Below are the code and all the weights of a small trained network. Each question names an input and a target symbol and asks about switching units off, where a switched-off unit gives its printed mean instead of its output.

import numpy as np


def w(rows, s, z=0):
    codes = np.array(rows[::2]) - 128.0
    scale = np.full(codes.shape[1], s)
    scale[-1] = z or s
    return codes * scale


def norm(h):
    return h / np.sqrt((h * h).mean(-1, keepdims=True) + 1e-5)


def f(y):
    return y / 2 * (1 + np.tanh(0.7978845608 * (y + 0.044715 * y**3)))


def softmax(a):
    e = np.exp(a - a.max(-1, keepdims=True))
    return e / e.sum(-1, keepdims=True)


def log_softmax(a):
    a = a - a.max(-1, keepdims=True)
    return a - np.log(np.exp(a).sum(-1, keepdims=True))


def net(x, mask):
    ids = ['Ξαβζθμπ'.index(c) for c in x.split()]
    T = len(ids)
    res = E[ids] + P[:T]
    u = 0
    for l in range(2):
        r = norm(res)
        for j in range(3):
            rows = slice(2 * j, 2 * j + 2)
            q, k, v = (r @ M[l][rows].T for M in (Q, K, V))
            z = softmax(np.where(np.tri(T) > 0, q @ k.T / 2**0.5, -1e9)) @ v
            o = O[l][rows]
            res = res + np.where(mask[u + j], z, o[:, -1]) @ o[:, :-1]
        u += 3
        y = f(norm(res) @ A[l][:, :-1].T + A[l][:, -1])
        res = res + np.where(mask[u : u + 16], y, B[l][:, -1]) @ B[l][:, :-1]
        u += 16
    return log_softmax(norm(res)[-1] @ U[:, :-1].T + U[:, -1])


Q, K, V, O, A, B = {}, {}, {}, {}, {}, {}
E = w([
[126,172,102,36],'Ξ',
[118,171,108,50],'α',
[135,188,95,9],'β',
[139,216,232,202],'ζ',
[180,251,191,213],'θ',
[122,254,209,192],'μ',
[110,156,128,57],'π',
],0.0032)
P = w([
[107,44,90,105],'0',
[141,98,109,128],'1',
[208,213,155,63],'2',
[2,44,134,211],'3',
[130,76,107,71],'4',
[191,237,154,25],'5',
[60,136,163,126],'6',
[110,94,11,55],'7',
],0.0046)
Q[0] = w([
[181,89,74,169],'L0H1',
[106,168,124,29],'L0H1',
[111,30,19,165],'L0H2',
[129,188,48,81],'L0H2',
[67,177,174,140],'L0H3',
[97,2,111,116],'L0H3',
],0.0044)
K[0] = w([
[3,60,143,184],'L0H1',
[174,182,165,151],'L0H1',
[92,85,33,131],'L0H2',
[177,203,56,166],'L0H2',
[115,188,121,136],'L0H3',
[70,97,59,171],'L0H3',
],0.0053)
V[0] = w([
[80,162,107,106],'L0H1',
[133,48,114,182],'L0H1',
[149,110,2,120],'L0H2',
[148,32,88,143],'L0H2',
[141,42,143,148],'L0H3',
[126,3,106,177],'L0H3',
],0.0037)
O[0] = w([
[157,140,163,151,119],'L0H1',
[74,165,169,136,54],'L0H1',
[65,167,120,55,29],'L0H2',
[98,142,163,83,20],'L0H2',
[83,193,207,58,66],'L0H3',
[133,253,72,41,3],'L0H3',
],0.0032,0.0018)
A[0] = w([
[178,130,110,41,170],'L0N1',
[128,145,141,69,82],'L0N2',
[20,90,101,186,52],'L0N3',
[82,212,165,106,82],'L0N4',
[116,182,127,163,152],'L0N5',
[92,199,100,142,139],'L0N6',
[8,76,144,181,119],'L0N7',
[168,184,50,149,196],'L0N8',
[159,85,113,143,148],'L0N9',
[137,148,200,108,39],'L0N10',
[147,183,139,151,185],'L0N11',
[114,2,168,111,117],'L0N12',
[112,130,80,54,169],'L0N13',
[133,62,147,109,163],'L0N14',
[111,126,135,101,120],'L0N15',
[163,125,130,66,7],'L0N16',
],0.005,0.0013)
B[0] = w([
[127,150,192,253,241],'L0N1',
[169,106,146,172,129],'L0N2',
[221,212,246,187,170],'L0N3',
[111,103,71,94,157],'L0N4',
[144,80,111,93,197],'L0N5',
[102,88,140,65,157],'L0N6',
[123,174,232,207,221],'L0N7',
[32,54,87,70,248],'L0N8',
[80,117,109,126,151],'L0N9',
[148,120,63,95,139],'L0N10',
[96,112,92,72,246],'L0N11',
[40,115,61,132,148],'L0N12',
[140,128,130,244,201],'L0N13',
[89,129,82,144,138],'L0N14',
[128,102,126,171,116],'L0N15',
[177,179,185,231,116],'L0N16',
],0.0029,0.0013)
Q[1] = w([
[42,97,113,113],'L1H1',
[59,44,189,126],'L1H1',
[97,181,226,136],'L1H2',
[188,170,134,99],'L1H2',
[146,128,123,48],'L1H3',
[2,27,37,82],'L1H3',
],0.0088)
K[1] = w([
[193,91,162,175],'L1H1',
[167,178,136,189],'L1H1',
[127,193,208,116],'L1H2',
[134,100,137,17],'L1H2',
[67,92,133,160],'L1H3',
[154,1,106,192],'L1H3',
],0.0082)
V[1] = w([
[157,160,156,166],'L1H1',
[110,219,164,83],'L1H1',
[68,54,124,118],'L1H2',
[164,150,188,151],'L1H2',
[140,129,254,149],'L1H3',
[185,105,146,88],'L1H3',
],0.0064)
O[1] = w([
[172,111,107,92,68],'L1H1',
[126,117,254,79,174],'L1H1',
[71,194,156,76,107],'L1H2',
[150,99,83,115,119],'L1H2',
[86,213,157,148,91],'L1H3',
[60,122,103,194,249],'L1H3',
],0.0055,0.0016)
A[1] = w([
[14,72,128,145,252],'L1N1',
[184,163,125,93,128],'L1N2',
[1,204,147,123,90],'L1N3',
[122,145,189,66,68],'L1N4',
[161,181,173,119,47],'L1N5',
[187,122,113,110,132],'L1N6',
[182,137,108,109,139],'L1N7',
[110,74,114,101,53],'L1N8',
[132,114,100,41,171],'L1N9',
[177,128,146,70,115],'L1N10',
[96,179,176,134,91],'L1N11',
[58,146,203,95,134],'L1N12',
[131,93,155,155,144],'L1N13',
[97,201,82,87,114],'L1N14',
[142,86,119,120,85],'L1N15',
[107,136,70,172,166],'L1N16',
],0.0088,0.0025)
B[1] = w([
[85,130,55,184,252],'L1N1',
[87,91,130,148,137],'L1N2',
[3,174,39,138,184],'L1N3',
[166,203,151,149,145],'L1N4',
[145,94,109,77,155],'L1N5',
[75,126,105,110,136],'L1N6',
[81,122,117,131,135],'L1N7',
[190,98,152,123,134],'L1N8',
[135,182,213,125,158],'L1N9',
[66,97,156,123,131],'L1N10',
[104,88,95,114,171],'L1N11',
[113,194,44,121,186],'L1N12',
[124,170,139,96,166],'L1N13',
[158,146,198,178,132],'L1N14',
[145,127,115,102,129],'L1N15',
[133,148,191,99,186],'L1N16',
],0.0056,0.0045)
U = w([
[118,58,178,77,32],'Ξ',
[122,90,198,62,56],'α',
[183,8,102,66,138],'β',
[40,254,84,144,245],'ζ',
[154,28,20,237,121],'θ',
[219,173,208,248,83],'μ',
[154,228,215,18,2],'π',
],0.0085,0.00095)

Each question gives the input, a string of symbols that net reads in full, and the target symbol t.
The units are the heads (2 rows each of Q, K, V and O) and the neurons (one row each of A and B). Each row of codes is followed by its name. A weight is (code - 128) times the scale printed after its matrix; where a second scale follows, it is the last column's (O, A, B and U).
mask holds one flag per unit, layer by layer, with each layer's heads first. A switched-off unit (its flag False) gives its mean, the last column of its rows in O or B, instead of its output. The means were averaged over made-up inputs and are rounded, as every weight is.
A unit's drop is (log p(t) with every unit on - log p(t) with that unit switched off) / (log p(t) with every unit on - log p(t) with every unit switched off).
The circuit of an input: a set's keep is (log p(t) with only the set's units on - log p(t) with every unit switched off) / (log p(t) with every unit on - log p(t) with every unit switched off). Starting from the 12 units with the biggest drops (on a tie, the unit counted first), units are removed one at a time, each time the one whose removal leaves the highest keep (on an exact tie, the one counted first), for as long as the keep stays at least 0.8.
units of the circuit, in order: the units of the circuit, biggest drop first
unit that matters most: the unit with the biggest drop
k most important neurons: the k neurons with the biggest drops, biggest first
k most important neurons of layer l: the k neurons of layer l with the biggest drops, biggest first
which heads matter: for each layer, one digit per head in row order, 1 if its drop is at least 0.15 and else 0, layers parted by /
input θ θ θ μ β, target θ: which heads matter	001 / 001
input μ β θ θ β, target β: 3 most important neurons	(L0N7 L0N3 L1N1)
input θ α β θ θ ζ ζ, target θ: units of the circuit, in order	(L1H2)
input θ π β α θ β θ Ξ, target θ: which heads matter	001 / 011
input β θ β θ ζ ζ, target μ: units of the circuit, in order	(L1H2 L1N12)
input π μ Ξ, target α: 2 most important neurons	(L0N13 L1N10)
input ζ θ β β π, target θ: 4 most important neurons	(L0N16 L0N8 L0N13 L0N1)
input ζ θ π π π θ Ξ β, target π: 3 most important neurons	(L1N9 L0N1 L0N12)
input θ β θ ζ α, target β: which heads matter	011 / 101
input β μ β, target μ: which heads matter	010 / 100
input ζ ζ ζ, target π: units of the circuit, in order	(L0H3 L1H1 L1N5)
input β θ θ Ξ α, target θ: units of the circuit, in order	(L0N13 L0N1 L1N3)
input β β β θ θ θ θ, target μ: units of the circuit, in order	(L1H2 L1N3)
input π π β ζ θ ζ μ μ, target θ: 4 most important neurons	(L1N1 L0N7 L0N3 L0N1)
input θ μ ζ Ξ θ, target μ: which heads matter	011 / 111
input μ ζ π θ θ α, target θ: units of the circuit, in order	(L1H2 L0N1 L1N2)
input β ζ Ξ, target μ: 4 most important neurons of layer 0	(L0N13 L0N1 L0N2 L0N15)
input β β θ θ μ, target β: which heads matter	011 / 101
input ζ θ ζ θ μ π θ α, target μ: 4 most important neurons of layer 1	(L1N14 L1N9 L1N3 L1N12)
input μ ζ ζ, target θ: which heads matter	010 / 111
input μ θ β, target θ: unit that matters most	L1H2
input ζ θ θ θ β π α ζ, target β: unit that matters most	L1H3
input β μ μ θ β θ μ, target μ: units of the circuit, in order	(L1H2 L1H1 L1N3)
input ζ α α ζ θ, target α: 2 most important neurons	(L0N1 L0N13)
input μ β θ θ μ, target β: which heads matter	111 / 101
input β π μ, target μ: 2 most important neurons of layer 0	(L0N13 L0N1)
input θ π μ ζ Ξ, target π: units of the circuit, in order	(L1N9)
input θ π θ ζ β, target π: 4 most important neurons of layer 1	(L1N16 L1N1 L1N3 L1N11)
input θ β α θ θ θ ζ μ, target θ: 4 most important neurons	(L1N1 L0N7 L0N8 L0N1)
input Ξ ζ Ξ θ μ π, target β: 2 most important neurons of layer 1	(L1N1 L1N3)
